Here is a tiny trained network, its code and every weight. The questions are about switching its units off for an input and a class, where a switched-off unit gives its printed mean instead of its output.

import numpy as np


def w(rows, s, z=0):
    codes = np.array(rows[::2]) - 128.0
    scale = np.full(codes.shape[1], s)
    scale[-1] = z or s
    return codes * scale


def f(y):
    return y / 2 * (1 + np.tanh(0.7978845608 * (y + 0.044715 * y**3)))


def log_softmax(a):
    a = a - a.max(-1, keepdims=True)
    return a - np.log(np.exp(a).sum(-1, keepdims=True))


def net(x, mask):
    res = np.array(x, float).reshape(1, 6) / 4 @ E
    y = f(res @ A[0][:, :-1].T + A[0][:, -1])
    res = res + np.where(mask, y, B[0][:, -1]) @ B[0][:, :-1]
    return log_softmax(res[-1] @ U[:, :-1].T + U[:, -1])


A, B = {}, {}
E = w([
[115,218,175,165,186,115,161,63,218,109,122,154],'x0',
[169,123,210,86,134,252,168,99,102,147,87,112],'x1',
[79,98,189,103,117,113,225,172,98,80,155,82],'x2',
[169,149,125,120,157,107,110,185,122,117,50,170],'x3',
[144,136,85,179,103,166,195,145,114,30,80,174],'x4',
[143,126,132,155,195,151,186,149,117,157,83,175],'x5',
],0.012)
A[0] = w([
[183,170,85,121,179,88,83,32,125,218,144,104,133],'neuron 1',
[132,82,144,137,167,140,187,134,130,92,91,139,170],'neuron 2',
[73,123,32,182,58,55,118,120,163,114,123,88,252],'neuron 3',
[98,221,178,145,169,63,124,134,160,43,145,114,159],'neuron 4',
[160,126,147,137,189,75,177,184,121,115,126,197,201],'neuron 5',
[173,77,189,40,158,183,151,182,61,115,117,190,251],'neuron 6',
[110,110,78,105,89,75,70,145,135,163,162,81,228],'neuron 7',
[131,149,99,168,87,118,90,143,102,71,105,75,158],'neuron 8',
[141,53,123,69,110,129,68,134,78,163,72,64,206],'neuron 9',
[144,144,211,39,83,228,145,98,94,155,150,80,198],'neuron 10',
[131,97,132,141,180,97,74,115,156,226,160,199,118],'neuron 11',
[72,233,144,126,199,98,119,116,200,115,102,130,127],'neuron 12',
[159,102,60,162,193,132,97,100,156,170,173,140,222],'neuron 13',
[155,77,168,88,83,151,58,197,107,128,128,91,188],'neuron 14',
[101,71,76,192,165,85,140,254,88,85,98,111,224],'neuron 15',
[106,156,160,174,126,133,172,106,167,99,115,172,143],'neuron 16',
[206,114,126,168,103,178,105,99,103,144,91,103,153],'neuron 17',
[105,231,224,138,210,115,164,82,123,53,145,83,152],'neuron 18',
[188,166,142,187,133,166,164,130,143,72,82,147,155],'neuron 19',
[148,172,117,130,167,150,124,94,167,174,177,79,62],'neuron 20',
[102,106,126,80,187,140,114,238,89,156,85,108,221],'neuron 21',
[205,92,127,188,131,141,157,128,66,106,103,181,179],'neuron 22',
[109,151,62,87,135,82,77,114,136,205,152,168,183],'neuron 23',
[79,118,161,135,101,118,56,120,146,216,142,185,145],'neuron 24',
[144,159,109,155,160,197,203,61,140,119,97,136,140],'neuron 25',
[44,80,68,136,74,86,86,171,170,132,172,85,162],'neuron 26',
[88,104,166,144,165,216,106,55,147,100,148,89,122],'neuron 27',
[138,164,146,211,170,50,77,110,165,227,134,163,247],'neuron 28',
[154,116,183,57,133,213,50,156,79,134,131,72,90],'neuron 29',
[82,107,66,124,61,95,110,172,115,66,169,104,169],'neuron 30',
],0.0082,0.0027)
B[0] = w([
[137,187,230,182,124,173,109,183,159,129,155,181,207],'neuron 1',
[134,211,151,133,103,62,182,70,148,161,130,75,178],'neuron 2',
[87,48,76,147,109,161,53,112,75,90,142,160,224],'neuron 3',
[88,63,74,196,193,96,142,141,126,80,100,108,181],'neuron 4',
[102,187,109,249,126,89,155,145,125,163,133,78,181],'neuron 5',
[159,150,194,60,118,42,228,200,128,220,79,72,237],'neuron 6',
[145,139,126,138,119,119,112,155,64,84,106,176,223],'neuron 7',
[151,91,95,97,80,110,115,136,140,100,158,148,170],'neuron 8',
[216,101,122,165,150,148,134,176,98,120,112,158,229],'neuron 9',
[113,122,233,5,160,171,133,105,120,31,124,79,247],'neuron 10',
[130,181,157,149,122,196,71,170,133,139,150,141,199],'neuron 11',
[94,100,111,147,166,151,118,153,161,143,103,125,188],'neuron 12',
[147,158,119,148,114,214,41,164,139,182,141,168,190],'neuron 13',
[195,78,92,116,157,113,134,158,126,73,98,133,214],'neuron 14',
[105,148,72,125,103,88,115,126,1,142,158,87,230],'neuron 15',
[71,127,93,138,125,128,186,114,148,104,89,117,175],'neuron 16',
[154,127,105,83,109,166,134,142,173,154,91,134,184],'neuron 17',
[85,120,122,127,205,124,97,89,152,64,114,74,206],'neuron 18',
[113,146,105,153,84,112,200,87,200,174,111,138,199],'neuron 19',
[122,176,153,150,171,181,116,116,108,116,156,136,164],'neuron 20',
[153,153,136,149,163,148,104,195,69,167,133,96,204],'neuron 21',
[151,157,82,127,62,73,140,157,156,177,115,113,198],'neuron 22',
[155,150,138,158,93,160,55,182,91,130,133,170,209],'neuron 23',
[175,143,128,96,135,189,56,145,151,139,131,155,185],'neuron 24',
[82,134,111,103,118,133,174,64,176,192,141,153,202],'neuron 25',
[111,80,111,122,89,135,96,111,89,114,113,157,222],'neuron 26',
[110,179,183,90,101,186,116,41,142,98,137,108,185],'neuron 27',
[132,179,124,202,159,186,66,182,132,115,178,145,218],'neuron 28',
[152,72,175,99,180,114,182,158,168,85,113,150,215],'neuron 29',
[133,58,94,123,104,100,114,69,97,122,153,136,213],'neuron 30',
],0.0075,0.014)
U = w([
[47,164,193,60,139,143,142,47,156,96,167,95,87],'0',
[124,23,16,155,30,91,80,107,23,97,179,208,255],'1',
[127,161,56,126,2,121,181,75,217,168,102,196,135],'2',
[162,171,143,197,124,160,65,184,120,150,168,224,224],'3',
[123,214,132,177,109,30,166,186,51,203,131,47,47],'4',
[154,97,191,108,139,61,83,125,186,88,119,99,158],'5',
[227,86,183,61,147,117,188,201,113,132,77,159,34],'6',
[52,103,80,237,221,100,155,123,193,106,112,129,92],'7',
],0.0073,0.00072)

Each question gives the input, the list of numbers given to net, and the class t.
The units are the neurons (one row each of A and B). Each row of codes is followed by its name. A weight is (code - 128) times the scale printed after its matrix; where a second scale follows, it is the last column's (A, B and U).
mask holds one flag per neuron, in row order. A switched-off neuron (its flag False) gives its mean, the last column of its row in B, instead of its output. The means were averaged over made-up inputs and are rounded, as every weight is.
A unit's drop is (log p(t) with every unit on - log p(t) with that unit switched off) / (log p(t) with every unit on - log p(t) with every unit switched off).
The circuit of an input: a set's keep is (log p(t) with only the set's units on - log p(t) with every unit switched off) / (log p(t) with every unit on - log p(t) with every unit switched off). Starting from the 12 units with the biggest drops (on a tie, the unit counted first), units are removed one at a time, each time the one whose removal leaves the highest keep (on an exact tie, the one counted first), for as long as the keep stays at least 0.8.
circuit, biggest first: the units of the circuit, biggest drop first
k most important neurons: the k neurons with the biggest drops, biggest first
drop when u is switched off: that unit's drop, to one decimal
input [6,1,-8,8,4,4], class 7: circuit, biggest first => (neuron 12; neuron 16)
input [3,8,8,1,3,8], class 0: circuit, biggest first => (neuron 18; neuron 25)
input [0,-5,1,1,4,6], class 4: circuit, biggest first => (neuron 5; neuron 15)
input [3,0,7,2,-2,3], class 7: circuit, biggest first => (neuron 18; neuron 4)
input [-3,7,7,-7,0,0], class 0: circuit, biggest first => (neuron 10)
input [-2,1,7,3,-6,5], class 4: 2 most important neurons => (neuron 5; neuron 21)
input [1,-8,3,3,4,5], class 1: 3 most important neurons => (neuron 15; neuron 3; neuron 6)
input [-7,7,-8,-8,6,6], class 6: 3 most important neurons => (neuron 10; neuron 6; neuron 29)
input [-1,-6,3,-4,-7,2], class 1: 2 most important neurons => (neuron 26; neuron 3)
input [7,-6,-6,7,2,7], class 7: 2 most important neurons => (neuron 4; neuron 12)
input [8,4,4,3,-8,3], class 0: 2 most important neurons => (neuron 10; neuron 27)
input [4,3,7,3,0,4], class 4: 2 most important neurons => (neuron 6; neuron 5)
input [1,-1,6,7,8,-7], class 1: 2 most important neurons => (neuron 30; neuron 8)
input [4,-4,-5,4,7,-6], class 1: circuit, biggest first => (neuron 3)
input [7,2,-3,4,6,7], class 7: 2 most important neurons => (neuron 18; neuron 4)
input [3,8,-4,2,6,-4], class 2: drop when neuron 19 is switched off => 0.4
input [6,-1,5,8,-4,0], class 7: drop when neuron 16 is switched off => 0.0
input [8,5,-2,-2,-3,8], class 0: drop when neuron 9 is switched off => 0.1
input [2,1,-6,-7,4,-3], class 2: drop when neuron 9 is switched off => 0.2
input [5,-2,4,8,-2,6], class 7: circuit, biggest first => (neuron 4)
